[[-30.5   0.0]
 [ -8.4  11.3]
 [ 48.7  15.4]
 [-33.5   4.5]
 [-32.5   1.0]
 [-22.5  -1.4]
 [ -6.1   0.6]
 [-29.2 -17.9]]
:
[[-30.5  -8.4  48.7 -33.5 -32.5 -22.5  -6.1 -29.2]
 [  0.0  11.3  15.4   4.5   1.0  -1.4   0.6 -17.9]]

[[ -3.9  13.2  32.5  17.1 -33.4 -20.8  13.0  14.1 -30.3  10.8 -11.0  26.4
   14.2]
 [ -5.3  21.9  -6.0  23.2 -36.5  11.2   0.2  11.1 -26.4  15.3  10.8  12.7
   27.5]
 [ 11.5   9.7  15.4 -22.1  -4.0  52.2   2.9 -15.8 -25.1   2.6   2.7  -4.3
    8.8]
 [-46.7   7.8  -5.2  -7.1  -5.1  13.0 -30.2 -19.6 -14.1  -7.4 -39.5  -1.3
   12.7]]
:
[[ -3.9  -5.3  11.5 -46.7]
 [ 13.2  21.9   9.7   7.8]
 [ 32.5  -6.0  15.4  -5.2]
 [ 17.1  23.2 -22.1  -7.1]
 [-33.4 -36.5  -4.0  -5.1]
 [-20.8  11.2  52.2  13.0]
 [ 13.0   0.2   2.9 -30.2]
 [ 14.1  11.1 -15.8 -19.6]
 [-30.3 -26.4 -25.1 -14.1]
 [ 10.8  15.3   2.6  -7.4]
 [-11.0  10.8   2.7 -39.5]
 [ 26.4  12.7  -4.3  -1.3]
 [ 14.2  27.5   8.8  12.7]]

[[-11.5 -28.6  -9.3 -13.1  31.2 -10.8  18.8  -6.5   4.2  11.6   0.7  -1.5
  -29.2]
 [ -2.6   1.8   4.3  -2.8   2.6   3.7   6.9  -2.2   3.7  -5.5   1.2   2.3
   -1.4]
 [-10.0 -42.0 -15.9 -10.8  22.4 -11.0  13.1  -9.5   4.2   6.9   9.5   2.6
  -31.1]]
:
[[-11.5  -2.6 -10.0]
 [-28.6   1.8 -42.0]
 [ -9.3   4.3 -15.9]
 [-13.1  -2.8 -10.8]
 [ 31.2   2.6  22.4]
 [-10.8   3.7 -11.0]
 [ 18.8   6.9  13.1]
 [ -6.5  -2.2  -9.5]
 [  4.2   3.7   4.2]
 [ 11.6  -5.5   6.9]
 [  0.7   1.2   9.5]
 [ -1.5   2.3   2.6]
 [-29.2  -1.4 -31.1]]

[[ 24.3   6.1 -11.0  -6.1  -5.0  10.9 -11.1]
 [ 12.2  12.8  27.2  34.7  23.5 -12.3  30.8]
 [ 52.6  24.4  -3.3  11.2   3.5  18.9  -3.6]
 [ 14.4   7.4 -14.1   1.4  -3.6  -8.3  -7.9]
 [-30.7 -15.0 -26.8 -47.9 -28.2  37.2 -42.0]
 [ -7.7   5.3   7.9   9.5  11.6  -1.7  12.1]
 [ -5.8 -29.0  28.2 -16.5  -5.5  23.5   8.8]
 [ 43.7  25.5 -11.4  14.9   2.4   2.2  -7.0]
 [ 30.1  14.7  -9.7   6.8   0.4  -0.6  -3.7]]
:
[[ 24.3  12.2  52.6  14.4 -30.7  -7.7  -5.8  43.7  30.1]
 [  6.1  12.8  24.4   7.4 -15.0   5.3 -29.0  25.5  14.7]
 [-11.0  27.2  -3.3 -14.1 -26.8   7.9  28.2 -11.4  -9.7]
 [ -6.1  34.7  11.2   1.4 -47.9   9.5 -16.5  14.9   6.8]
 [ -5.0  23.5   3.5  -3.6 -28.2  11.6  -5.5   2.4   0.4]
 [ 10.9 -12.3  18.9  -8.3  37.2  -1.7  23.5   2.2  -0.6]
 [-11.1  30.8  -3.6  -7.9 -42.0  12.1   8.8  -7.0  -3.7]]

[[-20.9  -5.6   9.4  14.6   3.1  -9.6   7.1 -29.2]
 [  4.5  30.9  24.7  -8.0  27.6   9.9  -4.7  56.5]
 [-10.8   4.4  31.3  -1.9   6.2 -13.6  24.6  20.9]]
:
[[-20.9   4.5 -10.8]
 [ -5.6  30.9   4.4]
 [  9.4  24.7  31.3]
 [ 14.6  -8.0  -1.9]
 [  3.1  27.6   6.2]
 [ -9.6   9.9 -13.6]
 [  7.1  -4.7  24.6]
 [-29.2  56.5  20.9]]

[[ -6.4  -5.9 -33.9 -10.7 -23.6  13.0]
 [-24.7 -19.8 -54.0  12.1 -27.6  36.0]
 [-12.2 -10.4 -47.7 -11.8 -20.0  18.4]
 [-15.7  -7.0 -47.3   4.5 -38.9  24.7]
 [ 13.5  -0.6  29.4  -7.9  49.4   3.7]]
:
[[ -6.4 -24.7 -12.2 -15.7  13.5]
 [ -5.9 -19.8 -10.4  -7.0  -0.6]
 [-33.9 -54.0 -47.7 -47.3  29.4]
 [-10.7  12.1 -11.8   4.5  -7.9]
 [-23.6 -27.6 -20.0 -38.9  49.4]
 [ 13.0  36.0  18.4  24.7   3.7]]

[[-12.4   5.6 -45.5  -3.7 -20.6 -29.8  15.9]
 [ -3.3  -3.3  51.7 -12.1   5.0  26.6 -17.8]
 [ -3.5  -1.6  51.7 -12.8   2.7  26.0 -17.8]
 [ 35.2  -9.3  -2.3  33.7  33.4  -1.2 -16.4]
 [-31.5   4.2   4.7 -29.3 -37.4 -20.3 -11.1]
 [-32.4 -21.1   9.1 -18.1  29.2  27.5  17.7]
 [-37.7   0.8  22.9 -36.0 -18.9  13.9   8.4]
 [-12.7 -25.0 -14.5   4.2  14.4 -36.9 -35.5]
 [-34.8   5.9  13.4 -34.4 -34.8  -6.8  -2.9]
 [-13.8  -8.2 -49.9   3.4   1.4 -30.1  11.5]
 [ -5.8 -19.7  39.5  -3.1  30.0  21.8 -21.6]
 [ -6.9  22.8   2.3 -16.8 -25.1  26.3  40.6]]
:
[[-12.4  -3.3  -3.5  35.2 -31.5 -32.4 -37.7 -12.7 -34.8 -13.8  -5.8  -6.9]
 [  5.6  -3.3  -1.6  -9.3   4.2 -21.1   0.8 -25.0   5.9  -8.2 -19.7  22.8]
 [-45.5  51.7  51.7  -2.3   4.7   9.1  22.9 -14.5  13.4 -49.9  39.5   2.3]
 [ -3.7 -12.1 -12.8  33.7 -29.3 -18.1 -36.0   4.2 -34.4   3.4  -3.1 -16.8]
 [-20.6   5.0   2.7  33.4 -37.4  29.2 -18.9  14.4 -34.8   1.4  30.0 -25.1]
 [-29.8  26.6  26.0  -1.2 -20.3  27.5  13.9 -36.9  -6.8 -30.1  21.8  26.3]
 [ 15.9 -17.8 -17.8 -16.4 -11.1  17.7   8.4 -35.5  -2.9  11.5 -21.6  40.6]]

[[ -9.2  25.1  -7.2  -5.3   0.4  -6.3  30.8  32.1  -2.0  13.6 -13.4 -15.4]
 [-10.7 -14.8 -12.0  20.1  11.6  16.9  -6.4  -5.8   6.9 -20.9 -10.8  -7.3]
 [-14.0  27.9  -8.0  -5.1   2.9  -4.0  39.3  36.8  -4.7  17.2 -19.1 -14.8]
 [-15.3 -18.6 -22.2   0.6  14.3  41.1  -4.3 -16.7 -16.4 -28.2 -18.9  -0.6]
 [-15.7 -17.0  18.3  19.4  19.5  -7.4  10.3   3.3  14.4  14.0   9.8  27.0]
 [ -9.8  23.1  -5.8  -4.9   1.6  -5.5  31.4  30.4  -2.2  13.4 -11.7 -12.7]
 [ -8.3 -14.9  30.7  18.7  12.2 -11.5   5.4  -1.2  12.4  18.9  20.8  33.2]
 [ -7.7  -7.0  26.3  12.4  10.9 -15.4  11.2   6.0  13.3  23.3  17.5  27.1]]
:
[[ -9.2 -10.7 -14.0 -15.3 -15.7  -9.8  -8.3  -7.7]
 [ 25.1 -14.8  27.9 -18.6 -17.0  23.1 -14.9  -7.0]
 [ -7.2 -12.0  -8.0 -22.2  18.3  -5.8  30.7  26.3]
 [ -5.3  20.1  -5.1   0.6  19.4  -4.9  18.7  12.4]
 [  0.4  11.6   2.9  14.3  19.5   1.6  12.2  10.9]
 [ -6.3  16.9  -4.0  41.1  -7.4  -5.5 -11.5 -15.4]
 [ 30.8  -6.4  39.3  -4.3  10.3  31.4   5.4  11.2]
 [ 32.1  -5.8  36.8 -16.7   3.3  30.4  -1.2   6.0]
 [ -2.0   6.9  -4.7 -16.4  14.4  -2.2  12.4  13.3]
 [ 13.6 -20.9  17.2 -28.2  14.0  13.4  18.9  23.3]
 [-13.4 -10.8 -19.1 -18.9   9.8 -11.7  20.8  17.5]
 [-15.4  -7.3 -14.8  -0.6  27.0 -12.7  33.2  27.1]]

[[ 25.5  13.3 -17.4  21.0  15.1  20.4   9.5  24.2]
 [ 23.2  19.3 -19.2  23.6  15.8  22.2  17.7  28.3]
 [ 10.3  -6.3 -23.9  14.7  18.8   5.6 -24.1  -5.6]
 [ 26.7 -25.7  33.8 -41.0  -6.7 -11.5  -7.1 -24.2]
 [ 29.5 -20.1  28.0 -42.3  -9.6 -10.3  -7.4 -29.0]
 [ 16.5  -8.8  -9.8  19.2  24.0  10.2 -27.7  -6.5]
 [ 19.1  -2.7 -11.3  21.4  24.8  10.5 -26.1 -11.9]]
:
[[ 25.5  23.2  10.3  26.7  29.5  16.5  19.1]
 [ 13.3  19.3  -6.3 -25.7 -20.1  -8.8  -2.7]
 [-17.4 -19.2 -23.9  33.8  28.0  -9.8 -11.3]
 [ 21.0  23.6  14.7 -41.0 -42.3  19.2  21.4]
 [ 15.1  15.8  18.8  -6.7  -9.6  24.0  24.8]
 [ 20.4  22.2   5.6 -11.5 -10.3  10.2  10.5]
 [  9.5  17.7 -24.1  -7.1  -7.4 -27.7 -26.1]
 [ 24.2  28.3  -5.6 -24.2 -29.0  -6.5 -11.9]]
